[105  85  78 106  99 148  79]  nonez
[151  90 146 144 143  90  99]  sobi
[ 70 113 144  69 145 129 156]  famim
[138  80 119  88 129 129 162]  kope
at: [106  99]  nonez, 3
miss nonez: [ 79  85  99 148  78 106]  [105]
miss famim: [156 144 113  69 145 129]  [70]
miss sobi: [ 90 143 146  99 151  90]  [144]
miss famim: [144  69 145 129 113 156]  [70]
at: [ 70 113]  famim, 0

[103 142 189 163 128] = famim
[145 119  88 105 128] = nonez
[119 133 148 140 128] = Noz
[139 169 128 128 128] = fep
[137 123 108 116 128] = seb
[111 137 169 151 128] = Beduf
[154 114  67  93 129] = loba
[119 133 148 139 128] = sobi
[136 123 107 116 128] = puzib
[111 137 110 189 128] = kope
miss kope: [137 128 189 110]  [111]
at: [189 163 128]  famim, 2
at: [137 169]  Beduf, 1

[121 123 160 160 123 123 126 120 156 150 141 147 128 140 107 150 184 137
 131 145 124 151 119 159 146 143 123 140 151 176 147  87 130 125 155 128] -> difu
[126 137 115 127 150 122 136 123 117 132 120 129 126 116 124 111 152 106
 150 141 151 119  96 107 123 144 133 140 135 127 121 130 136 150 142 118] -> kope
[115 127 150 122 136 123 114 132 139 111 135 124 132 131 103 115 101 113
 130 120 122 134 158 139 123 105 114 140  99 125 137 135 132 108 132 129] -> famim
[154 122 158  98 128 155 149 136 169 132 124 111 135 159 106 154 110 104
 142 116  77 142 129 107 157 113 151 140 137 140 147 132 135  77 106 103] -> Beduf
[121 123 160 160 123 123 126 120 156 150 149 147 128 140 107 150 184 137
 131 145 124 151 119 159 146 143 122 116 122 120 139 136 128 137 142 129] -> seb
miss famim: [115 140 113 134 123 125 120 101 131 105 132 139 135 132 122 132 122 136
 127 114 123 114 129 108 124 103 150  99 132 111 158 115 135 139 137]  [130]
at: [132 124 111 135]  Beduf, 9
at: [147  87 130 125 155]  difu, 30
at: [115 127 150 122 136 123 117 132]  kope, 2
miss kope: [ 96 136 119 150 137 123 122 126 115 121 126 127 136 130 150 141 118 151
 152 107 120 135 117 127 133 123 132 116 106 144 129 124 140 111 150]  [142]
at: [116 124 111]  kope, 13

[165 110 106 111] -> Noz
[136 133 181 135] -> Beduf
[117 143 135 134] -> kope
at: [135 134]  kope, 2
at: [165 110]  Noz, 0
at: [136 133 181]  Beduf, 0
miss Beduf: [181 133 135]  [136]
at: [165 110 106]  Noz, 0
miss kope: [143 117 135]  [134]
miss kope: [143 135 117]  [134]

[139 162  83 131 129 125 108 129 162 146] : seb
[136 157 136 126 147 121  99  80 157 193] : nonez
[130 125 141 122 161 107  86 123 125 181] : puzib
[140 108 126 131 176 115  89 102 108 183] : Noz
[128 167 132 128 130 128 113  88 167 167] : difu
[137 163 140 128 136 117 103  85 163 188] : Beduf
[136 141 142 125 157 109  86 100 141 196] : mumo
[129 162 131 125 139 129 108  83 162 177] : sobi
miss Noz: [102 176  89 115 183 126 131 108 108]  [140]
at: [129 162 131 125 139 129 108  83 162]  sobi, 0
at: [136 126 147 121  99]  nonez, 2

[115 111 129 143 101 134 181 128  93 116 128 124 138] -> mumo
[152 161 148 193  87 127  86 121 125 167 124 124 148] -> puzib
[135 162 120 104 127 148 130 113 115 151 127 128 131] -> sobi
[137  65 126  94 139 149 128 129 148 135 127 116 125] -> Beduf
[115 116 119 107 133 128 127 139 106 138 121 143 136] -> nonez
[139 159 137 133 129 135 158 106 107 154 131 126 125] -> seb
[141 185 127 139 104 152 152 129  99 152 129 113 136] -> difu
at: [126  94 139 149 128 129 148 135 127]  Beduf, 2
miss nonez: [119 139 143 133 106 128 116 127 121 138 115 136]  [107]
miss seb: [133 139 129 125 154 158 126 137 131 107 135 159]  [106]
at: [181 128  93]  mumo, 6

[117 140  59 119 131 131] -> seb
[169 128 119 139 168 138] -> fep
[120 134 132 136 118 117] -> loba
[126 124 140 146 108 122] -> sobi
[134 120 171 132 144 129] -> famim
[126 124 140 144 116 126] -> kope
[128 131 113 114 124 126] -> difu
[116 134  77 130  90 120] -> puzib
[135 140 105 120 131 139] -> Beduf
at: [134 120]  famim, 0
miss fep: [128 119 139 138 169]  [168]

[115 120 119 134 106 121 124 129 120 132 122 126 132 136 115 137 123 137
 147 127 131 126 117 129 128  85 133 165 127 119 121 103 190 142  87 135
 115 118 117] = Beduf
[124 156 130 126 122 139 124 124  91 130 144 145 110 100 161 120 138 136
  59 127 128 169 120 122 134 107 141 110 125 127 124 134  90 101 127 135
 110 121 122] = loba
[115 120 119 134 106 121 124 129 120 132 122 126 132 136 115 137 123 137
 147 127 131 126 117 129 127 111 128 159 129 126 130 122 170 138  97 123
 127 122 120] = nonez
[124 156 130 126 122 139 124 124  91 130 144 145 110 100 161 120 138 136
  59 127 128 169 120 122 134 107 141 110 125 127 124 142  90 101 127 135
 115 128 116] = seb
[124 156 130 126 122 139 124 130  91 130 144 145 110 100 161 120 138 136
  59 133 128 169 120 122 134 117 141 110 125 127 124 134  90 101 127 135
 115 128 116] = difu
[153 125 134 124 149 137 132 128 155 130 136 114 132 123 143 122 129 127
 131 135 130  88 165 128 123 152 137  90 130 133 122 147  77 102 150 138
  91 140 124] = mumo
[115 121 116 134 110 115 126 131 115 132 126 126 134 130 114 134 123 132
 136 127 129 129 121 128 126 114 127 160 127 124 126 106 179 138 103 116
 135 125 119] = puzib
miss seb: [127 156 130 161  91 100 128 136 120  90 142 135 126 169 139 122 138 124
 128 110 116 134 124 120 107  59 101 127 130 110 127 115 125 124 145 122
 144 124]  [141]
miss difu: [136 125 128 141  59 134 120 110 130  91 135 117 126  90 127 124 169 110
 101 124 122 161 128 139 145 115 116 138 100 127 156 133 122 134 130 130
 120 124]  [144]
miss mumo: [127 147 132 133 129 149 134 123 128 137 124 122 130  91 132 135 128  90
 150 165 152 137 153 140 155 122 102  88 131 114 138  77 123 124 130 136
 143 130]  [125]
which: [124 156 130 126 122 139 124 130  91 130 144 145 110 100 161 120 138 136
  59 133 128 169 120 122 134 117 141 110 125 127 124 134  90 101 127 135
 115 128 116]  difu
which: [124 156 130 126 122 139 124 124  91 130 144 145 110 100 161 120 138 136
  59 127 128 169 120 122 134 107 141 110 125 127 124 142  90 101 127 135
 115 128 116]  seb

[136 179 150 100 136  94 104  81 181 151 121 166 107 105 108  77 140  85
  93 145 181 118  80 123 122  96 111 156 158  87  88  73 119  86 145 100
 102] = Beduf
[149 136 120 177 134 126 171  90 129 137  93 159  84 123 111 104 176 169
 146 170 112 117 106 171 155 137 124 150 125 154 163  82  85 142 146 183
  89] = mumo
[129 150 126 133 166  99 153 105  97 136 130 149 137 147 153 142 128 177
 134 171 136 148 178 181 119 163 116 141 150 172 116  88  83 127 145 184
  93] = fep
[167 157 134  85  96 168 172 167 162 141 110 115 166 140 174 141 147 164
 184  86 152  82 164 128 110  87 135 159 128 122 120 122  99  73  83 100
 136] = seb
[176 155 110  82 176 128  91 149 143 161 109 172 105 158 121 169  72 137
  93 169 171 132 144  83 152 166 136 111 132 152  82  86  85 105  85 175
  89] = Noz
[106 172 118 140  82 153  76 166  80  82 119 149  93 117  90 160 144  98
 116 164  71  96 169  91  83 125 157 170 174 126 168 106 156  88 133 155
 102] = nonez
[159 172 117 116 173  72  89  72 103 103 134  91  77 175 104 170  73 117
 185 173 124  94 171 117 177 156 160 131 120 142 146 138  82  74 137  85
 171] = sobi
[ 73  72 116  91 131 123 110 127 140 143 180 164  78  92 153  91 135  80
 119 154 168  77 120  77 151  76 124 124 182  78 127 182 185 112 105  87
 174] = difu
[149  78 183  94 153 130  80  83 107 144 164 166 116  79 158 155  87 126
  91 183 159 152 105 119 177 177 158  99  96 135 124 124 122  88 171 163
  80] = loba
[ 82 144 139 120  86 132 153  77  98  76  73 143  92 125 109 181 102 130
 140 152 144  89 168 156 105 103 142 126 149 129 143 114  90 134 116  82
 150] = puzib
at: [129 150 126 133 166  99 153 105  97 136 130]  fep, 0
at: [117 185 173]  sobi, 17
at: [171 136 148]  fep, 19

[113 128 112  75]  sobi
[ 87 197 146 116]  nonez
[115 125 129  98]  loba
[116 136 186  77]  fep
[115  99 187 104]  kope
[ 87 197 188  79]  Beduf
[ 70 171  98 129]  difu
which: [ 87 197 146 116]  nonez
at: [171  98 129]  difu, 1
at: [ 98 129]  difu, 2
miss loba: [129 115 125]  [98]
at: [187 104]  kope, 2
at: [115 125]  loba, 0
miss fep: [186  77 116]  [136]

[130  98 139  81 170 138  68 108 163 146 163  90  64 140 171 147 105] -> loba
[130  98 139  81 170 138  68 108 163 146 112 137 150 128 111 116 136] -> sobi
[130 140 124 123 120 124 152 132 118 114 109 146 158 122 110 117 136] -> difu
[125 137 125 132 117 134 139 121 125 121 113 131 140 124 123 120 132] -> puzib
[131 129 127 132 126 129 137 134 129 112 130 129 133 124 128 119 131] -> nonez
[130  98 139  81 170 138  68 108 119 118 111 133 149 119 126 117 127] -> Beduf
[124 124 137 130 117 122 139 130 129 137 124 138 143 128 117 128 141] -> fep
[133 126 128 127 129 129 112 126 134 137 130 118 123 134 131 122 125] -> seb
at: [129 129 112 126 134 137 130]  seb, 4
at: [119 126 117]  Beduf, 13
miss puzib: [131 123 113 117 125 121 137 125 140 139 132 121 134 124 125 132]  [120]
miss fep: [128 124 129 117 130 143 130 124 117 137 137 122 128 141 139 124]  [138]
at: [110 117 136]  difu, 14
at: [131 140 124 123 120]  puzib, 11
miss loba: [105 163 163  90 108 140  81 130  68  98 147 171 146 170 138  64]  [139]

